Below is a small trained network, with its code and all its weights. Each question gives an input and a class and asks what happens when units are switched off, that is, made to give their printed mean instead of their output.

import numpy as np


def w(rows, s, z=0):
    codes = np.array(rows[::2]) - 128.0
    scale = np.full(codes.shape[1], s)
    scale[-1] = z or s
    return codes * scale


def f(y):
    return y / 2 * (1 + np.tanh(0.7978845608 * (y + 0.044715 * y**3)))


def log_softmax(a):
    a = a - a.max(-1, keepdims=True)
    return a - np.log(np.exp(a).sum(-1, keepdims=True))


def net(x, mask):
    res = np.array(x, float).reshape(1, 7) / 4 @ E
    y = f(res @ A[0][:, :-1].T + A[0][:, -1])
    res = res + np.where(mask, y, B[0][:, -1]) @ B[0][:, :-1]
    return log_softmax(res[-1] @ U[:, :-1].T + U[:, -1])


A, B = {}, {}
E = w([
[35,35,57,177],'x0',
[95,41,188,3],'x1',
[36,154,245,183],'x2',
[128,126,131,127],'x3',
[128,129,128,129],'x4',
[129,128,131,128],'x5',
[232,17,191,202],'x6',
],0.0036)
A[0] = w([
[147,134,164,92,95],'n1',
[115,130,147,137,77],'n2',
[139,169,108,192,67],'n3',
[134,132,128,125,139],'n4',
[85,142,190,159,79],'n5',
[106,59,183,17,96],'n6',
[189,67,165,172,96],'n7',
[81,146,195,168,70],'n8',
[156,194,88,234,90],'n9',
[148,190,89,225,93],'n10',
[127,107,141,98,44],'n11',
[217,222,203,79,124],'n12',
[47,218,69,59,96],'n13',
[80,199,93,82,82],'n14',
[105,97,161,86,111],'n15',
[47,50,64,169,84],'n16',
[212,213,197,80,74],'n17',
[48,48,60,174,102],'n18',
[124,118,141,137,242],'n19',
[107,62,182,23,99],'n20',
[122,163,123,106,106],'n21',
[205,54,172,183,83],'n22',
[84,171,93,92,57],'n23',
[87,142,188,160,71],'n24',
[28,155,254,189,104],'n25',
[160,116,70,95,85],'n26',
[218,101,2,63,97],'n27',
[177,83,158,168,75],'n28',
[158,118,59,78,71],'n29',
[92,160,130,120,76],'n30',
[125,121,142,137,255],'n31',
[154,193,90,233,89],'n32',
[201,56,171,181,88],'n33',
[132,123,120,105,39],'n34',
],0.0076,0.0049)
B[0] = w([
[113,101,121,122,117],'n1',
[141,113,140,120,100],'n2',
[123,96,132,72,115],'n3',
[128,129,126,131,136],'n4',
[176,108,145,124,114],'n5',
[120,108,80,37,162],'n6',
[98,158,181,115,145],'n7',
[184,104,155,119,114],'n8',
[123,101,90,43,160],'n9',
[117,109,99,52,154],'n10',
[127,97,146,94,93],'n11',
[82,58,117,201,195],'n12',
[83,196,223,103,174],'n13',
[93,141,190,121,134],'n14',
[133,118,107,101,128],'n15',
[94,46,153,177,158],'n16',
[91,42,140,174,157],'n17',
[89,55,141,184,171],'n18',
[123,185,80,157,237],'n19',
[118,110,82,47,159],'n20',
[115,127,145,130,120],'n21',
[89,173,208,104,155],'n22',
[114,124,189,105,112],'n23',
[176,104,150,119,110],'n24',
[253,123,147,143,172],'n25',
[170,119,151,129,123],'n26',
[253,128,158,152,192],'n27',
[108,136,180,103,122],'n28',
[180,116,166,124,122],'n29',
[136,126,166,118,106],'n30',
[123,193,75,159,253],'n31',
[122,102,94,43,157],'n32',
[91,169,202,108,154],'n33',
[138,95,155,106,89],'n34',
],0.037,0.0036)
U = w([
[87,145,243,93,114],'0',
[132,48,71,21,94],'1',
[140,122,99,157,253],'2',
[251,83,158,147,70],'3',
[82,2,137,188,94],'4',
[134,142,92,145,132],'5',
[130,140,92,144,118],'6',
],0.007,0.0054)

Each question gives the input, the list of numbers given to net, and the class t.
The units are the neurons (one row each of A and B). Each row of codes is followed by its name. A weight is (code - 128) times the scale printed after its matrix; where a second scale follows, it is the last column's (A, B and U).
mask holds one flag per neuron, in row order. A switched-off neuron (its flag False) gives its mean, the last column of its row in B, instead of its output. The means were averaged over made-up inputs and are rounded, as every weight is.
A unit's drop is (log p(t) with every unit on - log p(t) with that unit switched off) / (log p(t) with every unit on - log p(t) with every unit switched off).
The circuit of an input: a set's keep is (log p(t) with only the set's units on - log p(t) with every unit switched off) / (log p(t) with every unit on - log p(t) with every unit switched off). Starting from the 12 units with the biggest drops (on a tie, the unit counted first), units are removed one at a time, each time the one whose removal leaves the highest keep (on an exact tie, the one counted first), for as long as the keep stays at least 0.8.
units of the circuit, in order: the units of the circuit, biggest drop first
top k neurons: the k neurons with the biggest drops, biggest first
drop of u: that unit's drop, to one decimal
input [-4,-2,8,-6,0,5,8], class 0: top 3 neurons -> (n22; n33; n7)
input [8,-4,8,4,2,-7,-1], class 3: units of the circuit, in order -> (n25)
input [-8,-6,5,-1,6,-6,-6], class 4: top 2 neurons -> (n12; n17)
input [-4,8,6,7,4,-5,-8], class 0: top 2 neurons -> (n13; n14)
input [-1,-6,-6,1,3,2,-8], class 0: top 2 neurons -> (n13; n14)
input [7,8,-3,-6,4,1,0], class 1: top 3 neurons -> (n6; n20; n12)
input [1,-3,5,-4,-4,-4,0], class 3: top 2 neurons -> (n25; n8)
input [-4,-7,-6,-2,-5,-4,-3], class 1: units of the circuit, in order -> (n9; n32)
input [-5,8,2,-5,-6,7,7], class 1: top 3 neurons -> (n6; n20; n13)
input [2,3,2,2,-5,2,7], class 0: units of the circuit, in order -> (n22; n33)
input [5,-2,-4,-7,7,2,8], class 0: top 2 neurons -> (n22; n33)
input [7,3,-7,0,0,3,-6], class 3: top 3 neurons -> (n27; n29; n12)
input [-7,3,-7,-3,-4,1,3], class 3: top 3 neurons -> (n27; n18; n29)
input [5,-4,-6,-2,-3,-6,-2], class 3: units of the circuit, in order -> (n27)
input [-8,7,2,-2,-2,3,4], class 4: drop of n9 -> 0.2
input [-8,0,-3,-4,6,4,2], class 4: drop of n17 -> 0.3
input [-3,-8,6,-4,-3,-5,6], class 1: drop of n9 -> 0.3
